Below is a small trained network, with its code and all its weights. Each question gives an input and a class and asks what happens when units are switched off, that is, made to give their printed mean instead of their output.

import numpy as np


def w(rows, s, z=0):
    codes = np.array(rows[::2]) - 128.0
    scale = np.full(codes.shape[1], s)
    scale[-1] = z or s
    return codes * scale


def f(y):
    return np.maximum(y, 0)


def log_softmax(a):
    a = a - a.max(-1, keepdims=True)
    return a - np.log(np.exp(a).sum(-1, keepdims=True))


def net(x, mask):
    res = np.array(x, float).reshape(1, 5) / 4 @ E
    y = f(res @ A[0][:, :-1].T + A[0][:, -1])
    res = res + np.where(mask, y, B[0][:, -1]) @ B[0][:, :-1]
    return log_softmax(res[-1] @ U[:, :-1].T + U[:, -1])


A, B = {}, {}
E = w([
[217,85,65,166,226,154,203,165,97,81],'x0',
[29,212,47,134,106,136,128,194,215,63],'x1',
[134,70,112,171,201,133,23,96,152,92],'x2',
[222,145,3,93,108,1,109,169,184,126],'x3',
[90,84,109,224,62,104,196,131,152,120],'x4',
],0.0097)
A[0] = w([
[143,83,137,254,115,165,191,113,82,132,205],'N0',
[107,42,222,91,109,170,126,47,117,142,209],'N1',
[133,149,82,132,68,124,158,182,158,203,149],'N2',
[149,114,158,181,101,137,178,111,159,134,184],'N3',
[160,142,164,107,188,124,137,130,115,177,145],'N4',
[101,131,102,148,139,112,119,119,183,154,148],'N5',
[202,134,64,75,187,82,98,189,144,130,169],'N6',
[101,63,194,171,144,107,142,83,43,151,254],'N7',
[203,76,83,76,171,113,102,154,106,179,192],'N8',
[112,139,90,153,127,142,61,180,135,82,189],'N9',
[34,138,111,114,29,170,116,149,179,32,218],'N10',
[170,113,41,123,165,127,145,91,112,136,196],'N11',
[78,208,107,110,161,124,78,128,168,98,206],'N12',
[171,136,179,42,158,87,124,14,105,134,195],'N13',
[113,117,168,213,124,132,138,111,93,109,148],'N14',
],0.009,0.0041)
B[0] = w([
[127,149,148,192,95,175,142,254,96,184,221],'N0',
[72,128,143,151,125,143,95,104,85,231,253],'N1',
[197,184,70,131,66,99,153,76,141,29,203],'N2',
[106,216,75,167,93,216,145,186,42,90,175],'N3',
[109,100,166,81,115,73,95,119,118,188,178],'N4',
[164,101,172,162,71,166,177,107,194,126,167],'N5',
[153,51,108,20,217,79,202,215,145,157,244],'N6',
[102,177,71,199,112,149,42,94,14,176,242],'N7',
[108,119,164,79,173,52,122,221,62,183,213],'N8',
[30,119,172,91,131,138,162,94,194,154,192],'N9',
[131,96,162,134,100,213,145,66,185,33,239],'N10',
[151,135,151,142,201,81,182,158,135,170,195],'N11',
[72,44,197,65,123,106,201,54,198,110,214],'N12',
[142,126,74,22,143,23,26,108,97,153,223],'N13',
[151,100,131,161,119,133,178,104,83,211,184],'N14',
],0.0071,0.013)
U = w([
[120,129,109,232,123,170,131,155,96,141,190],'0',
[150,106,102,95,190,69,135,181,152,146,42],'1',
[122,123,111,114,152,92,1,99,77,177,130],'2',
[108,101,146,105,138,183,122,86,224,96,250],'3',
[204,171,68,100,95,113,134,129,163,90,45],'4',
],0.01,0.0014)

Each question gives the input, the list of numbers given to net, and the class t.
The units are the neurons (one row each of A and B). Each row of codes is followed by its name. A weight is (code - 128) times the scale printed after its matrix; where a second scale follows, it is the last column's (A, B and U).
mask holds one flag per neuron, in row order. A switched-off neuron (its flag False) gives its mean, the last column of its row in B, instead of its output. The means were averaged over made-up inputs and are rounded, as every weight is.
A unit's drop is (log p(t) with every unit on - log p(t) with that unit switched off) / (log p(t) with every unit on - log p(t) with every unit switched off).
The circuit of an input: a set's keep is (log p(t) with only the set's units on - log p(t) with every unit switched off) / (log p(t) with every unit on - log p(t) with every unit switched off). Starting from the 12 units with the biggest drops (on a tie, the unit counted first), units are removed one at a time, each time the one whose removal leaves the highest keep (on an exact tie, the one counted first), for as long as the keep stays at least 0.8.
circuit, biggest first: the units of the circuit, biggest drop first
most important unit: the unit with the biggest drop
k most important neurons: the k neurons with the biggest drops, biggest first
drop when u is switched off: that unit's drop, to one decimal
input [5,5,-7,4,5], class 4: most important neuron => (N2)
input [-1,1,1,6,5], class 4: 2 most important neurons => (N2 N1)
input [-4,-5,5,7,6], class 1: circuit, biggest first => (N1 N7)
input [3,-2,5,3,7], class 0: 2 most important neurons => (N13 N0)
input [4,-2,6,-4,1], class 0: 2 most important neurons => (N0 N13)
input [-5,-6,-2,8,-2], class 1: 3 most important neurons => (N6 N7 N1)
input [-5,-3,-4,5,-3], class 1: 2 most important neurons => (N7 N1)
input [-2,-2,-7,2,4], class 4: 3 most important neurons => (N2 N1 N7)
input [-7,-6,-1,-7,6], class 0: 4 most important neurons => (N0 N3 N14 N8)
input [8,-8,-5,-7,-1], class 2: 4 most important neurons => (N13 N4 N7 N1)
input [-2,-1,1,3,6], class 0: 4 most important neurons => (N13 N6 N12 N3)
input [2,6,-7,6,4], class 4: drop when N2 is switched off => 0.7
input [1,-5,2,6,-5], class 1: drop when N6 is switched off => 0.1
input [-6,2,-3,2,6], class 3: most important unit => N10
input [-1,-5,7,5,-3], class 1: drop when N6 is switched off => 0.8
